Here is a tiny trained network, its code and every weight. The questions are about switching its units off for an input and a target symbol, where a switched-off unit gives its printed mean instead of its output.

import numpy as np


def w(rows, s, z=0):
    codes = np.array(rows[::2]) - 128.0
    scale = np.full(codes.shape[1], s)
    scale[-1] = z or s
    return codes * scale


def norm(h):
    return h / np.sqrt((h * h).mean(-1, keepdims=True) + 1e-5)


def f(y):
    return np.maximum(y, 0)


def softmax(a):
    e = np.exp(a - a.max(-1, keepdims=True))
    return e / e.sum(-1, keepdims=True)


def log_softmax(a):
    a = a - a.max(-1, keepdims=True)
    return a - np.log(np.exp(a).sum(-1, keepdims=True))


def net(x, mask):
    ids = ['γεζημστφψω'.index(c) for c in x.split()]
    T = len(ids)
    res = E[ids] + P[:T]
    r = norm(res)
    for j in range(2):
        rows = slice(2 * j, 2 * j + 2)
        q, k, v = (r @ M[0][rows].T for M in (Q, K, V))
        z = softmax(np.where(np.tri(T) > 0, q @ k.T / 2**0.5, -1e9)) @ v
        o = O[0][rows]
        res = res + np.where(mask[j], z, o[:, -1]) @ o[:, :-1]
    y = f(norm(res) @ A[0][:, :-1].T + A[0][:, -1])
    res = res + np.where(mask[2:10], y, B[0][:, -1]) @ B[0][:, :-1]
    return log_softmax(norm(res)[-1] @ U[:, :-1].T + U[:, -1])


Q, K, V, O, A, B = {}, {}, {}, {}, {}, {}
E = w([
[216,122,132,175],'γ',
[196,150,167,165],'ε',
[219,137,156,175],'ζ',
[213,132,149,177],'η',
[207,132,155,172],'μ',
[192,148,166,166],'σ',
[145,203,58,128],'τ',
[178,145,178,171],'φ',
[182,155,169,168],'ψ',
[3,183,62,156],'ω',
],0.014)
P = w([
[151,191,255,144],'0',
[141,216,158,181],'1',
[139,200,120,190],'2',
[133,165,80,171],'3',
[137,138,76,171],'4',
[132,109,80,168],'5',
[131,81,89,171],'6',
[137,66,89,167],'7',
[145,48,89,159],'8',
],0.0097)
Q[0] = w([
[82,89,83,141],'h0',
[89,123,146,3],'h0',
[103,132,80,157],'h1',
[144,55,142,111],'h1',
],0.011)
K[0] = w([
[111,158,116,13],'h0',
[254,188,109,61],'h0',
[42,153,94,124],'h1',
[148,67,75,147],'h1',
],0.0091)
V[0] = w([
[255,150,183,78],'h0',
[135,74,101,83],'h0',
[99,167,117,71],'h1',
[180,83,151,139],'h1',
],0.0096)
O[0] = w([
[1,15,254,235,232],'h0',
[71,155,93,123,2],'h0',
[182,71,151,110,69],'h1',
[59,224,4,143,150],'h1',
],0.0066,0.006)
A[0] = w([
[184,122,98,119,140],'n0',
[127,137,118,37,92],'n1',
[72,154,108,86,79],'n2',
[68,190,144,143,205],'n3',
[139,182,149,137,1],'n4',
[68,128,114,136,18],'n5',
[7,187,139,118,4],'n6',
[163,115,92,98,77],'n7',
],0.019,0.0036)
B[0] = w([
[47,131,143,87,207],'n0',
[227,174,136,198,141],'n1',
[193,149,40,139,140],'n2',
[203,71,118,122,253],'n3',
[69,106,77,113,162],'n4',
[163,142,160,100,142],'n5',
[56,178,253,84,158],'n6',
[153,33,189,126,172],'n7',
],0.012,0.0056)
U = w([
[166,123,234,187,196],'γ',
[42,157,42,185,235],'ε',
[197,107,35,226,104],'ζ',
[107,120,124,123,40],'η',
[108,109,118,117,35],'μ',
[103,135,123,121,59],'σ',
[138,35,153,73,3],'τ',
[28,60,127,100,157],'φ',
[98,99,128,100,69],'ψ',
[186,251,114,106,212],'ω',
],0.012,0.0049)

Each question gives the input, a string of symbols that net reads in full, and the target symbol t.
The units are the heads (2 rows each of Q, K, V and O) and the neurons (one row each of A and B). Each row of codes is followed by its name. A weight is (code - 128) times the scale printed after its matrix; where a second scale follows, it is the last column's (O, A, B and U).
mask holds one flag per unit, heads first, then neurons. A switched-off unit (its flag False) gives its mean, the last column of its rows in O or B, instead of its output. The means were averaged over made-up inputs and are rounded, as every weight is.
A unit's drop is (log p(t) with every unit on - log p(t) with that unit switched off) / (log p(t) with every unit on - log p(t) with every unit switched off).
The circuit of an input: a set's keep is (log p(t) with only the set's units on - log p(t) with every unit switched off) / (log p(t) with every unit on - log p(t) with every unit switched off). Starting from all 10 units, units are removed one at a time, each time the one whose removal leaves the highest keep (on an exact tie, the one counted first), for as long as the keep stays at least 0.8.
units of the circuit, in order: the units of the circuit, biggest drop first
top k neurons: the k neurons with the biggest drops, biggest first
which heads matter: for each layer, one digit per head in row order, 1 if its drop is at least 0.15 and else 0, layers parted by /
drop when u is switched off: that unit's drop, to one decimal
input γ ω μ, target ω: units of the circuit, in order => h0
input τ ω γ γ τ τ η, target τ: units of the circuit, in order => h0; n7; n0
input ζ ω ζ ε τ τ τ φ, target φ: units of the circuit, in order => n0; h0; n3; n7
input γ φ η σ τ σ η τ τ, target ε: which heads matter => 00
input φ σ η ω η ζ τ ζ, target τ: which heads matter => 10
input ε τ ω, target ω: which heads matter => 10
input μ γ ω η τ γ τ φ, target φ: top 2 neurons => n0; n7
input μ ω τ φ η γ τ τ, target τ: top 3 neurons => n7; n0; n1
input γ γ τ τ τ τ, target φ: top 3 neurons => n0; n7; n3
input η ε μ η ω ζ τ μ η, target τ: units of the circuit, in order => n7; h0; n0
input μ τ τ φ ω σ γ τ μ, target τ: top 2 neurons => n7; n0
input σ τ τ, target ζ: top 2 neurons => n3; n4
input ζ γ τ γ τ γ τ ζ τ, target φ: units of the circuit, in order => n0; h1; h0
input ω τ γ ζ ζ η γ ω, target ζ: top 3 neurons => n1; n2; n7
input φ μ σ τ ω ψ τ, target ω: top 3 neurons => n1; n3; n0
input τ τ τ τ γ τ τ ω σ, target ω: top neuron => n1
input τ ω ζ ζ, target ω: top 2 neurons => n3; n0
input η ψ γ η η ε ζ γ ω, target ω: top 2 neurons => n6; n2
input ε τ τ ω φ η, target ω: top 3 neurons => n3; n1; n0
input σ φ ε τ φ ζ η ω τ, target ω: top neuron => n1
input η τ τ ψ μ ω τ ε, target ω: drop when n1 is switched off => 0.1
input τ σ ω σ ζ ζ τ, target τ: drop when n7 is switched off => 1.1
input φ ψ ω μ τ τ τ γ, target τ: drop when n7 is switched off => 1.0
